Below is a small trained network, with its code and all its weights. Each question gives an input and a target symbol and asks what happens when units are switched off, that is, made to give their printed mean instead of their output.

import numpy as np


def w(rows, s, z=0):
    codes = np.array(rows[::2]) - 128.0
    scale = np.full(codes.shape[1], s)
    scale[-1] = z or s
    return codes * scale


def f(y):
    return np.maximum(y, 0)


def softmax(a):
    e = np.exp(a - a.max(-1, keepdims=True))
    return e / e.sum(-1, keepdims=True)


def log_softmax(a):
    a = a - a.max(-1, keepdims=True)
    return a - np.log(np.exp(a).sum(-1, keepdims=True))


def net(x, mask):
    ids = ['αβγδεζθλμξπστφψω'.index(c) for c in x.split()]
    T = len(ids)
    res = E[ids] + P[:T]
    u = 0
    for l in range(2):
        r = res
        for j in range(3):
            rows = slice(2 * j, 2 * j + 2)
            q, k, v = (r @ M[l][rows].T for M in (Q, K, V))
            z = softmax(np.where(np.tri(T) > 0, q @ k.T / 2**0.5, -1e9)) @ v
            o = O[l][rows]
            res = res + np.where(mask[u + j], z, o[:, -1]) @ o[:, :-1]
        u += 3
        y = f(res @ A[l][:, :-1].T + A[l][:, -1])
        res = res + np.where(mask[u : u + 12], y, B[l][:, -1]) @ B[l][:, :-1]
        u += 12
    return log_softmax(res[-1] @ U[:, :-1].T + U[:, -1])


Q, K, V, O, A, B = {}, {}, {}, {}, {}, {}
E = w([
[125,117,138,5],'α',
[145,146,156,119],'β',
[79,147,137,111],'γ',
[208,123,140,141],'δ',
[169,141,159,180],'ε',
[117,112,175,171],'ζ',
[100,142,150,126],'θ',
[167,146,159,114],'λ',
[160,88,119,115],'μ',
[173,147,154,106],'ξ',
[139,48,176,148],'π',
[53,76,131,76],'σ',
[180,146,170,121],'τ',
[123,132,160,114],'φ',
[138,136,169,117],'ψ',
[172,151,157,118],'ω',
],0.028)
P = w([
[51,139,166,123],'0',
[170,244,64,220],'1',
[154,253,21,213],'2',
[147,204,62,183],'3',
[134,183,73,161],'4',
[134,150,110,140],'5',
[114,137,111,123],'6',
[116,110,132,105],'7',
[101,106,130,103],'8',
[102,79,157,82],'9',
[94,66,174,85],'10',
],0.005)
Q[0] = w([
[183,142,69,122],'L0H1',
[147,150,125,97],'L0H1',
[93,108,122,88],'L0H2',
[68,165,175,164],'L0H2',
[146,96,130,2],'L0H3',
[48,118,115,130],'L0H3',
],0.009)
K[0] = w([
[160,136,86,70],'L0H1',
[82,165,86,101],'L0H1',
[124,152,125,79],'L0H2',
[98,152,111,135],'L0H2',
[131,162,83,59],'L0H3',
[2,168,101,118],'L0H3',
],0.0096)
V[0] = w([
[67,105,122,109],'L0H1',
[113,185,4,114],'L0H1',
[160,185,145,1],'L0H2',
[182,238,132,108],'L0H2',
[164,181,171,189],'L0H3',
[168,73,139,53],'L0H3',
],0.0067)
O[0] = w([
[37,124,150,192,136],'L0H1',
[75,133,125,141,77],'L0H1',
[110,100,83,89,250],'L0H2',
[201,124,207,118,130],'L0H2',
[118,132,111,70,56],'L0H3',
[167,254,60,151,253],'L0H3',
],0.0077,0.0047)
A[0] = w([
[136,85,226,192,153],'L0N1',
[64,190,187,98,191],'L0N2',
[214,138,130,102,160],'L0N3',
[107,206,217,130,252],'L0N4',
[178,63,132,177,152],'L0N5',
[132,227,73,60,71],'L0N6',
[140,93,58,107,78],'L0N7',
[154,118,169,254,62],'L0N8',
[44,114,110,110,248],'L0N9',
[110,175,154,195,184],'L0N10',
[42,69,117,224,219],'L0N11',
[47,7,141,164,155],'L0N12',
],0.0099,0.0037)
B[0] = w([
[103,187,128,139,175],'L0N1',
[149,184,23,90,213],'L0N2',
[113,152,69,193,255],'L0N3',
[151,212,142,23,217],'L0N4',
[133,119,188,183,202],'L0N5',
[23,134,158,105,238],'L0N6',
[95,12,132,126,182],'L0N7',
[83,78,254,70,159],'L0N8',
[187,105,56,39,204],'L0N9',
[107,159,207,118,159],'L0N10',
[209,114,147,92,183],'L0N11',
[235,128,148,101,184],'L0N12',
],0.0063,0.0064)
Q[1] = w([
[205,92,114,188],'L1H1',
[108,160,112,2],'L1H1',
[86,84,100,118],'L1H2',
[145,9,86,93],'L1H2',
[95,71,149,178],'L1H3',
[186,143,103,40],'L1H3',
],0.012)
K[1] = w([
[51,96,104,84],'L1H1',
[159,153,164,249],'L1H1',
[117,122,160,127],'L1H2',
[99,87,92,99],'L1H2',
[171,84,136,135],'L1H3',
[120,177,116,147],'L1H3',
],0.015)
V[1] = w([
[104,101,89,43],'L1H1',
[89,99,98,30],'L1H1',
[88,164,10,42],'L1H2',
[58,87,148,39],'L1H2',
[128,128,107,174],'L1H3',
[238,163,165,2],'L1H3',
],0.0059)
O[1] = w([
[93,106,131,205,178],'L1H1',
[7,200,122,173,182],'L1H1',
[190,92,143,36,236],'L1H2',
[253,81,158,92,171],'L1H2',
[224,71,160,218,94],'L1H3',
[69,185,86,207,250],'L1H3',
],0.0042,0.011)
A[1] = w([
[136,2,142,126,119],'L1N1',
[87,188,81,134,103],'L1N2',
[20,113,128,44,181],'L1N3',
[116,79,154,188,38],'L1N4',
[153,195,128,102,71],'L1N5',
[110,3,49,200,95],'L1N6',
[219,13,55,132,253],'L1N7',
[181,66,197,51,93],'L1N8',
[101,164,74,108,167],'L1N9',
[125,95,126,183,172],'L1N10',
[163,108,64,37,23],'L1N11',
[137,136,56,115,41],'L1N12',
],0.0098,0.0032)
B[1] = w([
[112,218,80,197,170],'L1N1',
[154,109,112,182,202],'L1N2',
[157,190,131,177,243],'L1N3',
[254,99,141,82,147],'L1N4',
[106,132,80,90,209],'L1N5',
[29,116,120,77,178],'L1N6',
[67,81,111,170,218],'L1N7',
[119,79,149,85,184],'L1N8',
[123,108,123,117,223],'L1N9',
[132,102,102,127,159],'L1N10',
[166,114,153,160,251],'L1N11',
[137,112,206,129,181],'L1N12',
],0.0082,0.011)
U = w([
[120,230,90,121,213],'α',
[182,131,123,71,227],'β',
[120,90,157,17,76],'γ',
[220,135,89,254,16],'δ',
[90,170,219,181,127],'ε',
[37,122,252,62,169],'ζ',
[134,122,160,142,32],'θ',
[120,122,164,122,46],'λ',
[92,78,64,175,243],'μ',
[138,114,149,131,41],'ξ',
[220,93,182,201,194],'π',
[198,47,83,114,3],'σ',
[152,112,137,140,22],'τ',
[122,115,165,123,52],'φ',
[122,121,160,131,46],'ψ',
[119,121,160,121,60],'ω',
],0.0092,0.0039)

Each question gives the input, a string of symbols that net reads in full, and the target symbol t.
The units are the heads (2 rows each of Q, K, V and O) and the neurons (one row each of A and B). Each row of codes is followed by its name. A weight is (code - 128) times the scale printed after its matrix; where a second scale follows, it is the last column's (O, A, B and U).
mask holds one flag per unit, layer by layer, with each layer's heads first. A switched-off unit (its flag False) gives its mean, the last column of its rows in O or B, instead of its output. The means were averaged over made-up inputs and are rounded, as every weight is.
A unit's drop is (log p(t) with every unit on - log p(t) with that unit switched off) / (log p(t) with every unit on - log p(t) with every unit switched off).
The circuit of an input: a set's keep is (log p(t) with only the set's units on - log p(t) with every unit switched off) / (log p(t) with every unit on - log p(t) with every unit switched off). Starting from the 12 units with the biggest drops (on a tie, the unit counted first), units are removed one at a time, each time the one whose removal leaves the highest keep (on an exact tie, the one counted first), for as long as the keep stays at least 0.8.
units of the circuit, in order: the units of the circuit, biggest drop first
top k neurons: the k neurons with the biggest drops, biggest first
top k neurons in layer l: the k neurons of layer l with the biggest drops, biggest first
which heads matter: for each layer, one digit per head in row order, 1 if its drop is at least 0.15 and else 0, layers parted by /
drop of u: that unit's drop, to one decimal
input λ γ μ μ μ λ α μ ψ μ θ, target α: units of the circuit, in order -> L0N4, L1N3, L0N2
input π ε α α ζ ζ μ σ α γ ψ, target α: which heads matter -> 000 / 010
input π α μ α π μ μ μ μ π γ, target α: units of the circuit, in order -> L1N3, L0N2
input θ μ μ γ φ π μ π λ α, target α: top neuron in layer 0 -> L0N6
input θ γ μ α γ ζ γ, target γ: which heads matter -> 001 / 110
input σ λ γ τ, target α: units of the circuit, in order -> L0N4, L1H2, L1N11
input π λ μ α, target α: units of the circuit, in order -> L0N6, L1N3
input α ε γ ω π α β μ γ π, target π: top 2 neurons -> L0N5, L1N4
input μ μ σ π α π φ μ μ φ α, target β: which heads matter -> 011 / 100
input α μ μ γ τ φ ω θ ω γ, target β: which heads matter -> 001 / 100
input μ ζ φ α μ, target μ: units of the circuit, in order -> L0N4, L1N7, L1N6, L0N7
input φ γ μ γ α α π σ ε β, target α: which heads matter -> 000 / 010
input μ α α σ ψ, target α: which heads matter -> 000 / 000
input ψ μ ζ π, target π: top 2 neurons -> L1N4, L0N5
input α γ γ μ μ α π γ, target γ: which heads matter -> 011 / 110
input ψ μ π γ π θ α μ μ γ α, target β: top 2 neurons in layer 0 -> L0N9, L0N7
input π φ φ ξ α μ α π α μ θ, target α: which heads matter -> 001 / 010
input λ β θ μ λ α μ α σ, target σ: top neuron in layer 0 -> L0N9
input τ θ ψ θ μ γ μ θ α φ, target α: top 2 neurons in layer 0 -> L0N4, L0N7
input μ γ α γ π δ ξ λ ζ ω τ, target α: top neuron -> L0N3
input γ μ μ γ α ζ μ θ λ, target α: top 2 neurons in layer 0 -> L0N4, L0N9
input μ α μ σ γ μ θ μ θ ζ, target ζ: drop of L0N7 -> 0.0
input μ ζ μ α θ ξ μ μ λ, target α: drop of L1H2 -> 0.6
input τ μ μ μ μ μ γ μ μ μ φ, target α: drop of L1N8 -> 0.1
input μ γ μ ε γ β ε μ μ, target μ: drop of L0N4 -> 0.2
